Below are the code and all the weights of a small trained network. Each question names an input and a class and asks about switching units off, where a switched-off unit gives its printed mean instead of its output.

import numpy as np


def w(rows, s, z=0):
    codes = np.array(rows[::2]) - 128.0
    scale = np.full(codes.shape[1], s)
    scale[-1] = z or s
    return codes * scale


def f(y):
    return np.maximum(y, 0)


def log_softmax(a):
    a = a - a.max(-1, keepdims=True)
    return a - np.log(np.exp(a).sum(-1, keepdims=True))


def net(x, mask):
    res = np.array(x, float).reshape(1, 5) / 4 @ E
    y = f(res @ A[0][:, :-1].T + A[0][:, -1])
    res = res + np.where(mask, y, B[0][:, -1]) @ B[0][:, :-1]
    return log_softmax(res[-1] @ U[:, :-1].T + U[:, -1])


A, B = {}, {}
E = w([
[180,65,2,198],'x0',
[175,72,200,163],'x1',
[164,190,173,183],'x2',
[141,148,141,150],'x3',
[50,129,103,160],'x4',
],0.012)
A[0] = w([
[17,129,189,130,253],'N0',
[160,145,90,121,61],'N1',
[86,61,109,39,206],'N2',
[173,11,128,158,196],'N3',
[103,86,52,90,157],'N4',
[128,6,123,66,157],'N5',
],0.012,0.0047)
B[0] = w([
[145,244,132,144,247],'N0',
[82,94,93,132,154],'N1',
[49,131,255,128,239],'N2',
[192,196,173,202,247],'N3',
[64,98,93,165,238],'N4',
[88,189,114,207,232],'N5',
],0.0096,0.011)
U = w([
[47,80,136,135,148],'0',
[176,181,139,144,189],'1',
[125,74,100,42,63],'2',
[206,99,179,59,136],'3',
[131,131,2,125,39],'4',
[123,36,145,95,2],'5',
],0.015,0.0059)

Each question gives the input, the list of numbers given to net, and the class t.
The units are the neurons (one row each of A and B). Each row of codes is followed by its name. A weight is (code - 128) times the scale printed after its matrix; where a second scale follows, it is the last column's (A, B and U).
mask holds one flag per neuron, in row order. A switched-off neuron (its flag False) gives its mean, the last column of its row in B, instead of its output. The means were averaged over made-up inputs and are rounded, as every weight is.
A unit's drop is (log p(t) with every unit on - log p(t) with that unit switched off) / (log p(t) with every unit on - log p(t) with every unit switched off).
The circuit of an input: a set's keep is (log p(t) with only the set's units on - log p(t) with every unit switched off) / (log p(t) with every unit on - log p(t) with every unit switched off). Starting from all 6 units, units are removed one at a time, each time the one whose removal leaves the highest keep (on an exact tie, the one counted first), for as long as the keep stays at least 0.8.
units of the circuit, in order: the units of the circuit, biggest drop first
most important unit: the unit with the biggest drop
top k neurons: the k neurons with the biggest drops, biggest first
drop of u: that unit's drop, to one decimal
input [6,-3,-4,-5,-1], class 0: most important unit -> N2
input [-1,2,-3,-8,-5], class 0: top 2 neurons -> [N0 N2]
input [-6,0,0,3,-8], class 3: units of the circuit, in order -> [N5 N3]
input [2,-4,5,-2,3], class 4: top 3 neurons -> [N2 N3 N0]
input [-2,-5,1,3,-7], class 3: top 4 neurons -> [N5 N0 N3 N4]
input [-2,-1,-3,0,-7], class 3: units of the circuit, in order -> [N4 N0]
input [5,-1,-2,-4,1], class 0: units of the circuit, in order -> [N0 N2]
input [-1,5,4,-7,-2], class 3: top 2 neurons -> [N5 N0]
input [-1,-7,-2,8,3], class 4: top 3 neurons -> [N3 N2 N0]
input [0,2,3,-1,-8], class 3: top 3 neurons -> [N5 N0 N4]
input [5,7,-6,0,6], class 1: top 3 neurons -> [N3 N5 N1]
input [7,-1,-4,-6,1], class 0: top 2 neurons -> [N2 N4]
input [-8,-8,-5,-7,-8], class 0: top 2 neurons -> [N2 N3]
input [-7,-5,-5,8,-7], class 3: top 3 neurons -> [N5 N3 N4]
input [-3,3,0,-6,8], class 1: top 2 neurons -> [N0 N4]
input [-5,8,-2,-5,3], class 1: units of the circuit, in order -> [N0]
input [-4,6,0,5,-8], class 3: units of the circuit, in order -> [N0 N5]
input [4,-6,7,0,0], class 4: units of the circuit, in order -> [N2 N3]
input [-5,1,0,0,-7], class 3: units of the circuit, in order -> [N5 N3]
input [8,1,-8,4,1], class 0: most important unit -> N4
input [8,-7,-8,-6,7], class 0: drop of N2 -> 0.3
